Each row has a class, written after it.
-21  18   0  58 -18 -15 -12   0 -10  31  15 -29   6  -7  15 -17 -53  25  21  -1   6 -27  52 -17   5 -28  35 -14 -68  16  -6   6 -> daz
 -4  -7   4  34  -7   9   0  -8   1  30  19  12 -11   5   1 -12   6  16   5  13  13 -21   3  -7   2 -13   0  13 -36  -8  -9   2 -> daz
  4  -6  13  24  34  -8   0 -17  14  30  23  13   3   1   9  -4 -41 -24   5   2   0  11 -14  21  -4 -24   0 -15 -30  22  -1 -20 -> rus
-22  16  -1  44 -15   1   9  21 -27 -21 -31  11  -9  -2  -9  16  14  -8  25  24 -19 -11   6   2  -1   0  -9  23  41  -8   9 -22 -> tez
-19   7  -9   0 -15 -13  11  28 -14  34   3 -25 -10   4  12  10 -51   9  27 -41 -37  13  88 -15  -9  -3  31 -27  -6  15   5  -2 -> dus
 13 -15  49  -1  32 -12  42 -30 -11  66  42  10   1  19   0 -30 -61 -11  30 -28 -15  20  -1  27 -18 -43  13 -51 -30  23 -59 -67 -> dus
-15   8   4  19  -5  -9   5   1  12 -59 -31  23   5   8  -7   5   9  -9  10  40 -12   1 -56  -8   4 -18 -26   5 -10 -28   0 -28 -> mit
 -8  10  28  36  22   1   0 -14 -18  26   1  15   3  -5  -4  -7  -3  -5  -8  41 -18 -11 -34   6  17 -17  -4   9   5  33   9 -14 -> rus
-27  29 -36  25 -41   2 -24  32 -25 -67 -64  18 -17 -15  -8  33  58  -5  14  72  -3  -9 -41 -20 -10   1 -39  77  49 -41  27 -12 -> tenoz
 21 -27 -22 -51  -6  -6  12  14   1  53  16 -34  -5  -2  24   5 -14 -11 -23 -39   8  24  51  -1 -10   0  26 -28 -20 -14  -8   1 -> tenoz
  3  10   3   6 -18  12  -1 -10 -32  10 -18  -2 -17  -5  -3   5  12  -3   2  28 -27  10 -34 -18   9   3  -6  14  16 -16  -8 -23 -> dus
 -8   7  -8  19 -26  14 -10  11 -27 -15  11  -6  -5  -3   5  16  21   0 -12  13 -12  29  -4  -4  -5  25  -3  12  -1  10   0  27 -> vup
-18   8   5  20  13 -10  21  -7  23  13 -26  -8   0  -4   1 -13 -43 -19  27  20   5   4 -29  -3 -14 -52   2 -22 -16 -27 -11 -39 -> daz
-11 -11 -48 -20 -37  -5  -9  45   8 -44 -44 -34 -13 -13  21  50  -4  -2 -23 -16  -1  19  54 -16  17  21  14  -3  -6 -36  51  50 -> tez
-18   1 -47 -20 -34 -13  -3  35  17 -24 -42 -30  -3  -6  26  27 -46  25   2 -30  -7  15  60 -18   4  12  22  -4 -20 -10  24  37 -> diz
 11 -13 -10   3  37   0   1 -15  27   6  11   3  13  17  27   6 -36  -2 -16 -26   8  23  44  12   4 -10  -6 -40 -30  -8   2  -3 -> zorem
 31 -47   6 -61   0  14  18 -14 -23  27   8  17 -20  10 -19   1  55 -24 -38  11   5  24 -39  24  15  28 -22  18  39 -43 -27  -6 -> lusil
 43 -64  -2 -74  -8  10   2   5  -8  15  48  15 -10  27  10  15  59  15 -54 -23   7  10  13  23  35  53 -33  34 -14  -4   6  51 -> Muro
-30  31 -27  12 -39 -18 -39  38   1 -37 -47 -25  13 -23  10  28   5  45 -21   7 -18 -21  90 -30   8  44  26  29   4   8  51  55 -> mosu
-41  41 -41  64 -16 -29 -53  21 -15 -63 -42  -8   8 -30   4  15 -44  14  19   6  -7 -14  60 -27  10  -9  10  21 -31 -19  23  19 -> lusil
  1 -16 -18  16  25  -9 -11  -1  12  -2   3  23  -3  -5   5   6   3 -11  -6  11  -4   9  -7   1   8  -1  -1  10  -8  19  33   7 -> rus
  6   0   5  18  14  -8  -5 -15 -15  26  19  -3   6   9  20 -19 -20  13  -1   7   2  -9  10   6  16 -17 -16   2 -50  10 -24   5 -> Muro
 36 -59  16 -66  23  -8  36 -15  36   1  21  18   6  41  21  14 -17 -15 -38 -22   8  50  -2  43  14  -7 -29 -39 -32 -23  -5  -5 -> zorem
-49  61  -1  60 -19 -23 -35  17 -19 -51 -52 -19  29 -29   5  -2 -21  41   8  50 -23 -34  41 -31   0  -3  21  16  -8  23  26   9 -> mosu
  0   0   9   1   3  -1 -19  -2   8 -31 -19  34   5  -1 -13  23  39  23 -46  28 -10  -4   4   8  19  27 -19  26  22   9  15  23 -> mit
-14   8 -34  25  -5 -16 -38  23  19 -48 -26  26  16  -6   2  28  -2  14 -25   9 -13   3  26 -17   6   7  -3  -3 -11  -5  23  16 -> mit
 16 -19   5 -26  24 -10  -2 -13 -13  38  20 -12   3 -11  -2 -16 -38 -25 -21 -20   9  22  11  19   4 -18  19 -32 -29 -16 -36 -15 -> lusil
  3   1 -39  19  -1  -4 -15  -4  14 -38 -16 -11  10   6  20  30 -22  17 -21  -9  -1  12  44  -4  18  22  -8 -15   4 -25  34  20 -> zorem
  2   1  14 -15  -4 -15  -6  -5   0  39  -4   9  -9 -10   0  11  -1  24 -23   2 -15   1  22  -6   4 -11  20  -6 -13  26   6  23 -> dus
-35  31 -13  48   1 -29 -20  25   6 -22   5 -30  32 -20  19   2 -80 -11  29 -44  -4  22  40 -17 -20 -33  45 -56 -61  27  -7   5 -> vup
-31  48  23  51  -4  -6  -3   2 -27 -16 -45 -13  16 -17  -3 -16 -17   5  27  54 -29 -16 -16 -18  -8  -9   3  15   0  -7  -4 -56 -> mosu
-25  17 -26   5 -36  11 -12  41 -12 -26 -41  -8 -14  -7   1  36  46  -9  -2   8 -26  28  15 -22   0  42  -5  36  47  -8  24  40 -> vup
  0   7  -1  17  -4  22   7 -23   7 -52 -21  35 -15   0 -16  15  53 -25   1  39  -2  32 -97   8 -11  15 -54  38  52 -33  -5  -3 -> vup
 22 -40 -24 -70 -10 -18  -1  25  22   0   7   8  -1  -2  16  28  14  -7 -42 -23  15  31  29  12 -12   7   3   1 -13  -8  10  24 -> tenoz
-13 -11 -56 -32 -62   1 -13  48   5 -64 -35 -13 -15  -9  17  53  32  10 -47   0 -36  14  44 -34  10  58 -16  36  36 -37  75  66 -> gutu
 19 -28  30 -22  -4  21  29 -10  -9 -16  12  35 -21  35   0  11  61   5 -25  52   0  11 -50  30  19   9 -54  44  -2 -20  -2  -1 -> zorem
 -6 -16 -45 -17 -46   1 -28  43 -20  11  -6 -41  -8  -3  20  33   6  12 -39 -45 -29   1 114 -31  20  54  19  -5  18  -6  59  53 -> gutu
 -6  14  37  59  26  -4  13  -9 -23  26  18  15  11   2  -7 -16 -49 -15  22 -11 -14 -12  12  25  -3 -40   2 -30  -8  14 -32 -56 -> tez
 -2  12  21  31 -21  12  -4   1 -17 -11   0  24 -12   0  -8   6  24  -8  -4  32   3 -21 -43  10  11 -21 -20  26 -11 -15 -12   2 -> tez
 -8  12  -3   5  -9  -3   4   6 -27  27 -23 -30  -1  -4  18  -7  -9  -9  13   6   2   2  31 -11  -5 -18  10   0  -3  -7 -21 -24 -> tenoz
 37 -52  23 -53  -6  14  18 -12   1  -4  42  26 -15  33   9  27  57  15 -52  22  16  24  -4  47  11  42 -32  32 -12   3   7  29 -> zorem
  8 -29  49  -8  46   3  50 -28  25  77  25  30  -8  15 -10 -31   2 -19  22  -2  14   1 -25  29 -27 -32  -1 -15  -6   6 -41 -55 -> daz
-27  37   1  47 -50   0 -15  18 -29 -69 -25   4   5  -6  -4  10  21  39   5  55 -20 -29  -2 -18   4  33 -15  64   3 -14  13   4 -> mosu
 19 -45   5 -28 -20  12   8  -5  22  43  38  18 -13  18   5  13  30  17 -36 -11  21  -6  12   9   4  19  -3   4 -28 -13  -2  34 -> daz
  6  -1  21  33   0  10  -4 -22 -32  13  53 -11   2   0   6 -31 -15   2  -4  -7   3 -21   1   1   3 -14   1 -11 -43  11 -12 -12 -> gutu
 16 -25 -24 -33 -30   2  -8  15 -23  14  26 -28  -7   0  25  10  16  15 -32 -16  16   7  55  -6   6  18  14   6 -33  -2   3  32 -> tenoz
 -4   5  33   7  18   3  -2 -21  -3  42 -20  28   4   3  -2 -15 -13  29 -16  13   3 -17  -9  12  14 -31  -7  -4 -11  29 -23  -5 -> diz
 -2 -27 -37 -60 -51  18   4  54  -3 -16 -48  18 -31  11  -4  64  61  25 -27 -10 -22  20  52   4   7  92 -23  72  86 -18  40  43 -> diz
 32 -61 -35 -49  -4 -22 -10  27  25  27  32  10  -2   5  22  38 -15  -1 -56 -62  11  39  90  26   2  21  25 -35 -39   9  23  48 -> tez
-17  28 -12  60  24 -15 -12 -22 -14 -35 -14 -11  23  -7  13 -20 -41  13  30  15  -5 -19 -11 -14  15 -28 -19  -6 -23  -5  -3 -21 -> Muro
 -6 -13  11   8   0  -3  30  11   5  39  -9  24 -17   3 -19  11  20   4  12  14  -4  -4   3  12 -15  13  -1  30  34 -10   0 -31 -> daz
-35  42  17  66 -23  11 -13 -11 -37 -45 -43  15  -3  -4  -3  -8   2  35  35  65   3 -34 -46  -8   6 -17 -23  51  -8  10 -14 -20 -> diz
 12 -18  17   2  51 -29  -2 -22  14  13  32  25  29   8  11 -25 -36  -7  10 -20  13   1  -9  24  -1 -36 -13 -26 -54  22 -25 -25 -> Muro
-27  35  12  50   0 -27 -16  13   2 -26 -23  10  33 -14   5  -5 -41  31   2  15 -10 -20  29 -11  -9 -14  15  -1 -38  12  -7 -18 -> mosu
 -3   4 -25   4 -16   3  -5  -6  -4 -10  -5 -13  -8  -5   7  12 -21  16  -4 -13 -16   7  14 -26   7   1   7 -22   2 -18  12  12 -> dus
-21  27 -35  57 -23   9  -7  -4  14 -34 -58  20 -20 -12 -16  16  31  11  14  52   3 -25 -44 -27   3   3 -29  55  51 -57  21   2 -> daz
-10  17  64  35  34   5  39 -32 -20  49  18  13   1  14  -4 -50 -57  -1  57   7   1 -12 -33  34 -23 -55  -2 -12 -32  33 -70 -78 -> diz
-33  49 -24  59 -28 -14 -21  10 -15 -63 -46 -26  17 -21   6   6 -27  30  16  35 -18 -18  24 -28  -6  19   8  20   7 -18  20  -6 -> mosu
  1 -14  -9 -29 -28  27   1  19 -28  -3 -13  -1 -25  -3 -10  20  65 -18 -35  31 -29   6 -25 -10   3  36 -28  37  66 -27  38   6 -> gutu
-15  15 -32  28 -32 -38 -42  18  -9 -16  -3  -2  16 -13  13  25 -52  28  -2 -22 -23   1  65 -26   0  -5  33 -26 -32  22  19  23 -> dus
 34 -32   6 -24  35  16  20 -45  32  -8  27  32  -2  27   7  -2  18 -14 -29   7   6  24 -38  30   4   1 -44 -17   5 -24   1  -8 -> zorem
 18 -26  32  -8   3  19  15 -27   7  43  40  18 -16   9  -6 -19  25  -5  -9  21  19 -10 -47  14  -1 -15 -13   9 -34 -11 -16  -9 -> daz
-35  58  -7  85   5  -1 -12 -20  -1 -48 -36  -5   9 -24   1  -1 -25 -16  41  32  -9  14 -46 -16 -27 -19 -10   0  12  -5  -9 -20 -> vup
 -6   9  17   5 -18   3  10   7 -24 -25 -24   0   8   4  -6  -3  20   6   4  31 -21  -4 -14  -3   2  31 -12  33  24 -18  -9 -32 -> mosu
 10 -17 -17 -28   1 -27 -12   7  11   3   3 -14  14  -8  25  11 -32  -6 -16 -22  27  24  38  10 -16 -19  17 -26 -43   2  -8   1 -> tenoz
 10 -17   0 -15 -20  -8  -2   8 -10 -13  43 -22  20   6  17  -7 -21  33 -26 -29  -4  -1  66   3   4  36  23 -12 -43  12  -2  25 -> mosu
 35 -54  16 -45   2  15  15 -20  26  53  66   7 -13  13   4  -5  19   5 -33 -35  28   3  15  21   3  18   6  -7 -41  -4  -6  28 -> daz
 23 -29 -32 -21   2  13  -1 -10  10 -17  -1  -1  -3  19  19  37   8   9 -50   2  -5  34  29  13  17  38 -26 -11  21 -30  34  20 -> zorem
 -1  -3 -28  12   7 -21 -21 -20  -2 -11   4 -26  14 -18   5  -1 -57  -1  -8 -31  16   4  36  -3   7  -8  22 -45 -28 -28  -5   0 -> lusil
-13   0  -4 -23 -17   1  -4  10  -6 -16 -46   8  -8  -8   2  24  62  16 -26  41  10 -11  -3  -8   3   3 -18  34  36  -8  21  19 -> tenoz
 21 -33  40 -29  20 -13  17 -31  20  55  29  18  13   9   4   5  -3  -5 -41 -25   1  41  -9  32  -6  -1   6 -51 -20  34 -24   9 -> vup
-46  64 -30 107 -15 -32 -50  -4 -33 -58 -38  -1  16 -32  -3  -8 -61   3  43  45 -12 -24   2 -25  -4 -40   4   9 -27 -19  -6 -26 -> lusil
  9  -1  39   9  38  -6   5 -33  -6  20  14  32  13   7  -6 -15  -2  13 -16  22  -5 -18 -40  27  16 -25 -41   5  -5  11 -17 -19 -> Muro
